Below is a small trained network, with its code and all its weights. Each question gives an input and a class and asks what happens when units are switched off, that is, made to give their printed mean instead of their output.

import numpy as np


def w(rows, s, z=0):
    codes = np.array(rows[::2]) - 128.0
    scale = np.full(codes.shape[1], s)
    scale[-1] = z or s
    return codes * scale


def f(y):
    return np.maximum(y, 0)


def log_softmax(a):
    a = a - a.max(-1, keepdims=True)
    return a - np.log(np.exp(a).sum(-1, keepdims=True))


def net(x, mask):
    res = np.array(x, float).reshape(1, 6) / 4 @ E
    y = f(res @ A[0][:, :-1].T + A[0][:, -1])
    res = res + np.where(mask, y, B[0][:, -1]) @ B[0][:, :-1]
    return log_softmax(res[-1] @ U[:, :-1].T + U[:, -1])


A, B = {}, {}
E = w([
[90,152,99,140,146,175,103,97],'x0',
[137,107,130,123,104,91,143,155],'x1',
[171,79,180,220,148,55,84,29],'x2',
[101,186,239,143,59,176,20,156],'x3',
[254,217,34,87,87,77,127,100],'x4',
[119,146,113,147,147,128,118,142],'x5',
],0.0094)
A[0] = w([
[190,163,93,109,74,120,60,118,115],'n1',
[30,76,185,62,222,152,176,178,170],'n2',
[174,106,129,202,186,48,99,15,129],'n3',
[68,131,203,180,76,78,51,114,89],'n4',
[135,29,81,115,183,123,156,94,1],'n5',
[162,127,2,68,91,142,251,101,168],'n6',
[130,173,172,67,87,124,19,158,39],'n7',
[87,65,199,176,90,124,51,114,99],'n8',
],0.0099,0.0048)
B[0] = w([
[95,89,96,107,115,110,109,143,199],'n1',
[101,25,129,97,88,72,111,152,227],'n2',
[81,82,126,111,98,105,75,134,231],'n3',
[204,158,117,178,102,176,171,90,211],'n4',
[81,78,123,137,59,130,128,162,172],'n5',
[150,162,134,128,195,205,119,145,253],'n6',
[93,39,143,95,129,41,4,197,192],'n7',
[187,194,160,142,133,134,199,81,211],'n8',
],0.012,0.014)
U = w([
[119,70,122,75,152,94,85,124,215],'0',
[75,103,175,160,27,121,86,121,177],'1',
[226,254,171,169,191,163,220,89,1],'2',
],0.0098,0.00056)

Each question gives the input, the list of numbers given to net, and the class t.
The units are the neurons (one row each of A and B). Each row of codes is followed by its name. A weight is (code - 128) times the scale printed after its matrix; where a second scale follows, it is the last column's (A, B and U).
mask holds one flag per neuron, in row order. A switched-off neuron (its flag False) gives its mean, the last column of its row in B, instead of its output. The means were averaged over made-up inputs and are rounded, as every weight is.
A unit's drop is (log p(t) with every unit on - log p(t) with that unit switched off) / (log p(t) with every unit on - log p(t) with every unit switched off).
The circuit of an input: a set's keep is (log p(t) with only the set's units on - log p(t) with every unit switched off) / (log p(t) with every unit on - log p(t) with every unit switched off). Starting from all 8 units, units are removed one at a time, each time the one whose removal leaves the highest keep (on an exact tie, the one counted first), for as long as the keep stays at least 0.8.
circuit, biggest first: the units of the circuit, biggest drop first
top k neurons: the k neurons with the biggest drops, biggest first
drop of u: that unit's drop, to one decimal
input [-4,2,-3,-6,4,-7], class 2: circuit, biggest first => (n6)
input [1,-8,-5,8,2,-4], class 0: top 2 neurons => (n7 n5)
input [4,-6,4,-5,-2,6], class 1: circuit, biggest first => (n5 n6)
input [-7,-8,2,-3,-3,5], class 1: top 4 neurons => (n6 n7 n5 n1)
input [-6,-3,2,5,-4,-5], class 2: top 2 neurons => (n8 n4)
input [2,-6,4,2,-6,-5], class 2: top 2 neurons => (n8 n4)
input [0,-2,1,2,0,-3], class 2: circuit, biggest first => (n2 n3)
input [-4,-3,2,-4,-7,8], class 1: top 2 neurons => (n5 n6)
input [7,3,-7,-3,1,3], class 2: top 4 neurons => (n6 n7 n3 n1)
input [4,0,8,1,-6,8], class 2: top 2 neurons => (n8 n4)
input [-7,8,3,-4,-1,-1], class 1: top 2 neurons => (n5 n7)
input [4,-7,-3,8,4,5], class 0: top 2 neurons => (n7 n5)
input [5,-1,-4,7,1,-2], class 0: top 3 neurons => (n7 n5 n3)
input [6,-5,4,-8,-5,8], class 1: circuit, biggest first => (n5)
input [1,3,-8,-8,7,-2], class 2: drop of n6 => 0.3
input [-6,-8,-2,-3,7,-6], class 2: drop of n6 => 0.2
input [0,-5,5,-7,-5,5], class 1: drop of n5 => 0.4
